Below is a small trained network, with its code and all its weights. Each question gives an input and a target symbol and asks what happens when units are switched off, that is, made to give their printed mean instead of their output.

import numpy as np


def w(rows, s, z=0):
    codes = np.array(rows[::2]) - 128.0
    scale = np.full(codes.shape[1], s)
    scale[-1] = z or s
    return codes * scale


def f(y):
    return y / 2 * (1 + np.tanh(0.7978845608 * (y + 0.044715 * y**3)))


def softmax(a):
    e = np.exp(a - a.max(-1, keepdims=True))
    return e / e.sum(-1, keepdims=True)


def log_softmax(a):
    a = a - a.max(-1, keepdims=True)
    return a - np.log(np.exp(a).sum(-1, keepdims=True))


def net(x, mask):
    ids = ['ΣΩαδηπ'.index(c) for c in x.split()]
    T = len(ids)
    res = E[ids] + P[:T]
    u = 0
    for l in range(2):
        q, k, v = (res @ M[l].T for M in (Q, K, V))
        z = softmax(np.where(np.tri(T) > 0, q @ k.T / 3**0.5, -1e9)) @ v
        res = res + np.where(mask[u], z, O[l][:, -1]) @ O[l][:, :-1]
        u += 1
        y = f(res @ A[l][:, :-1].T + A[l][:, -1])
        res = res + np.where(mask[u : u + 4], y, B[l][:, -1]) @ B[l][:, :-1]
        u += 4
    return log_softmax(res[-1] @ U[:, :-1].T + U[:, -1])


Q, K, V, O, A, B = {}, {}, {}, {}, {}, {}
E = w([
[117,137,226,176,5,123],'Σ',
[188,182,82,47,122,58],'Ω',
[119,38,155,111,45,90],'α',
[115,189,192,120,62,182],'δ',
[126,188,105,68,143,75],'η',
[90,120,162,66,125,114],'π',
],0.015)
P = w([
[185,127,254,47,165,238],'0',
[93,171,195,139,109,118],'1',
[160,104,141,145,142,155],'2',
[107,150,194,136,50,109],'3',
[178,89,166,51,135,116],'4',
[109,100,56,172,127,165],'5',
[140,153,153,88,157,144],'6',
[130,149,88,109,162,150],'7',
[105,81,139,143,111,71],'8',
[129,84,79,148,106,139],'9',
[172,162,152,85,127,137],'10',
[87,93,66,226,96,149],'11',
[151,78,162,71,114,90],'12',
[135,107,34,132,121,167],'13',
],0.012)
Q[0] = w([
[174,178,206,74,71,128],'0.h0',
[142,96,129,96,61,102],'0.h0',
[190,151,43,254,72,179],'0.h0',
],0.0088)
K[0] = w([
[225,35,231,12,122,151],'0.h0',
[163,186,95,96,255,236],'0.h0',
[150,243,8,224,46,161],'0.h0',
],0.0059)
V[0] = w([
[210,86,105,158,3,77],'0.h0',
[220,238,110,72,154,43],'0.h0',
[183,202,123,210,187,209],'0.h0',
],0.0078)
O[0] = w([
[189,78,245,154,185,202,101],'0.h0',
[109,163,224,172,157,150,252],'0.h0',
[38,94,110,72,194,109,44],'0.h0',
],0.012,0.0038)
A[0] = w([
[32,204,23,222,100,24,80],'0.n0',
[3,242,83,61,93,181,123],'0.n1',
[120,118,84,135,228,129,78],'0.n2',
[129,108,245,173,112,183,253],'0.n3',
],0.0058,0.0042)
B[0] = w([
[150,93,168,164,69,144,153],'0.n0',
[138,11,147,145,90,86,179],'0.n1',
[96,155,159,138,109,108,113],'0.n2',
[133,145,85,116,164,69,254],'0.n3',
],0.013,0.0082)
Q[1] = w([
[197,77,254,45,52,29],'1.h0',
[153,93,92,113,95,118],'1.h0',
[165,116,77,149,158,97],'1.h0',
],0.0085)
K[1] = w([
[112,78,254,46,151,166],'1.h0',
[165,166,76,122,149,40],'1.h0',
[161,102,104,137,189,229],'1.h0',
],0.0082)
V[1] = w([
[192,236,57,144,123,63],'1.h0',
[50,167,198,211,145,107],'1.h0',
[174,60,70,125,149,254],'1.h0',
],0.0089)
O[1] = w([
[121,2,157,203,135,133,83],'1.h0',
[170,60,114,110,205,35,85],'1.h0',
[26,106,121,116,102,200,2],'1.h0',
],0.011,0.0096)
A[1] = w([
[237,139,63,241,203,62,4],'1.n0',
[91,220,138,124,42,56,185],'1.n1',
[87,253,80,168,123,160,64],'1.n2',
[172,107,156,13,209,75,79],'1.n3',
],0.0061,0.0022)
B[1] = w([
[58,84,143,130,100,204,255],'1.n0',
[140,111,73,69,147,124,252],'1.n1',
[72,74,174,14,112,157,170],'1.n2',
[63,133,115,251,154,133,209],'1.n3',
],0.011,0.013)
U = w([
[253,94,175,96,130,91,254],'Σ',
[96,139,234,93,143,133,39],'Ω',
[184,123,125,125,43,190,11],'α',
[97,103,105,50,175,232,32],'δ',
[167,179,47,142,157,97,193],'η',
[174,41,34,76,109,159,55],'π',
],0.0058,0.0034)

Each question gives the input, a string of symbols that net reads in full, and the target symbol t.
The units are the heads (3 rows each of Q, K, V and O) and the neurons (one row each of A and B). Each row of codes is followed by its name. A weight is (code - 128) times the scale printed after its matrix; where a second scale follows, it is the last column's (O, A, B and U).
mask holds one flag per unit, layer by layer, with each layer's heads first. A switched-off unit (its flag False) gives its mean, the last column of its rows in O or B, instead of its output. The means were averaged over made-up inputs and are rounded, as every weight is.
A unit's drop is (log p(t) with every unit on - log p(t) with that unit switched off) / (log p(t) with every unit on - log p(t) with every unit switched off).
The circuit of an input: a set's keep is (log p(t) with only the set's units on - log p(t) with every unit switched off) / (log p(t) with every unit on - log p(t) with every unit switched off). Starting from all 10 units, units are removed one at a time, each time the one whose removal leaves the highest keep (on an exact tie, the one counted first), for as long as the keep stays at least 0.8.
units of the circuit, in order: the units of the circuit, biggest drop first
unit that matters most: the unit with the biggest drop
top k neurons: the k neurons with the biggest drops, biggest first
top k neurons in layer l: the k neurons of layer l with the biggest drops, biggest first
input π η Σ η π η π α δ η η, target π: units of the circuit, in order => [0.h0; 1.n1; 0.n1]
input δ π δ π η Σ δ η η α Ω, target δ: units of the circuit, in order => [1.h0; 0.n1; 0.h0; 1.n2]
input π Ω η π η η Σ, target π: units of the circuit, in order => [1.n1; 0.h0]
input η Σ α δ α, target η: units of the circuit, in order => [0.h0; 0.n1; 1.n3; 1.h0]
input Ω Ω π Σ Σ π α, target Ω: top 3 neurons => [1.n0; 1.n1; 1.n3]
input Σ η δ α δ α δ, target Σ: top 3 neurons => [1.n0; 0.n3; 1.n3]
input Ω Ω η, target Ω: top 3 neurons => [1.n0; 1.n1; 1.n3]
input δ η Ω η π η η η π, target δ: units of the circuit, in order => [0.n1; 1.h0; 0.h0; 1.n2]
input η η η δ, target Σ: unit that matters most => 0.n1
input Ω η δ η η δ Ω π δ π η π Σ, target Ω: top 2 neurons => [1.n0; 1.n3]
input δ Σ Ω δ Ω η δ δ Σ Σ α α α, target δ: units of the circuit, in order => [0.h0; 1.h0; 0.n1; 0.n3]
input α Ω π η Σ, target α: units of the circuit, in order => [0.h0; 1.h0]
input α Ω Ω π δ π η, target α: units of the circuit, in order => [0.h0; 1.h0; 0.n3]
input δ π δ δ δ δ Ω η η η π Ω Σ, target δ: units of the circuit, in order => [1.h0; 0.n1; 0.h0; 1.n2]
input δ Σ Ω δ δ, target δ: units of the circuit, in order => [1.h0; 0.h0; 0.n1; 1.n2]
input π π π π η η η, target π: units of the circuit, in order => [0.h0; 0.n1]
input Ω α δ, target Ω: unit that matters most => 1.n0
input Ω Ω Σ, target Ω: top 2 neurons in layer 1 => [1.n0; 1.n1]
input δ π π δ η δ δ δ η δ η η α, target δ: units of the circuit, in order => [0.h0; 1.h0; 0.n1; 1.n2]
input α Σ η α η, target α: units of the circuit, in order => [0.h0; 0.n3; 1.h0]
input η Ω η η, target Σ: unit that matters most => 0.n0
input α α α η, target δ: units of the circuit, in order => [1.h0; 1.n2]
input α Ω π η δ, target α: top 3 neurons => [0.n3; 1.n0; 1.n1]
input α π α η η α π, target α: top 2 neurons => [0.n3; 1.n1]
input δ δ δ α, target π: top 3 neurons in layer 1 => [1.n1; 1.n0; 1.n3]
input π Ω Ω δ Σ Σ Σ η Ω δ α η Ω, target π: top 3 neurons => [1.n1; 0.n1; 0.n3]
input η π Σ Σ, target Σ: top neuron in layer 1 => [1.n3]
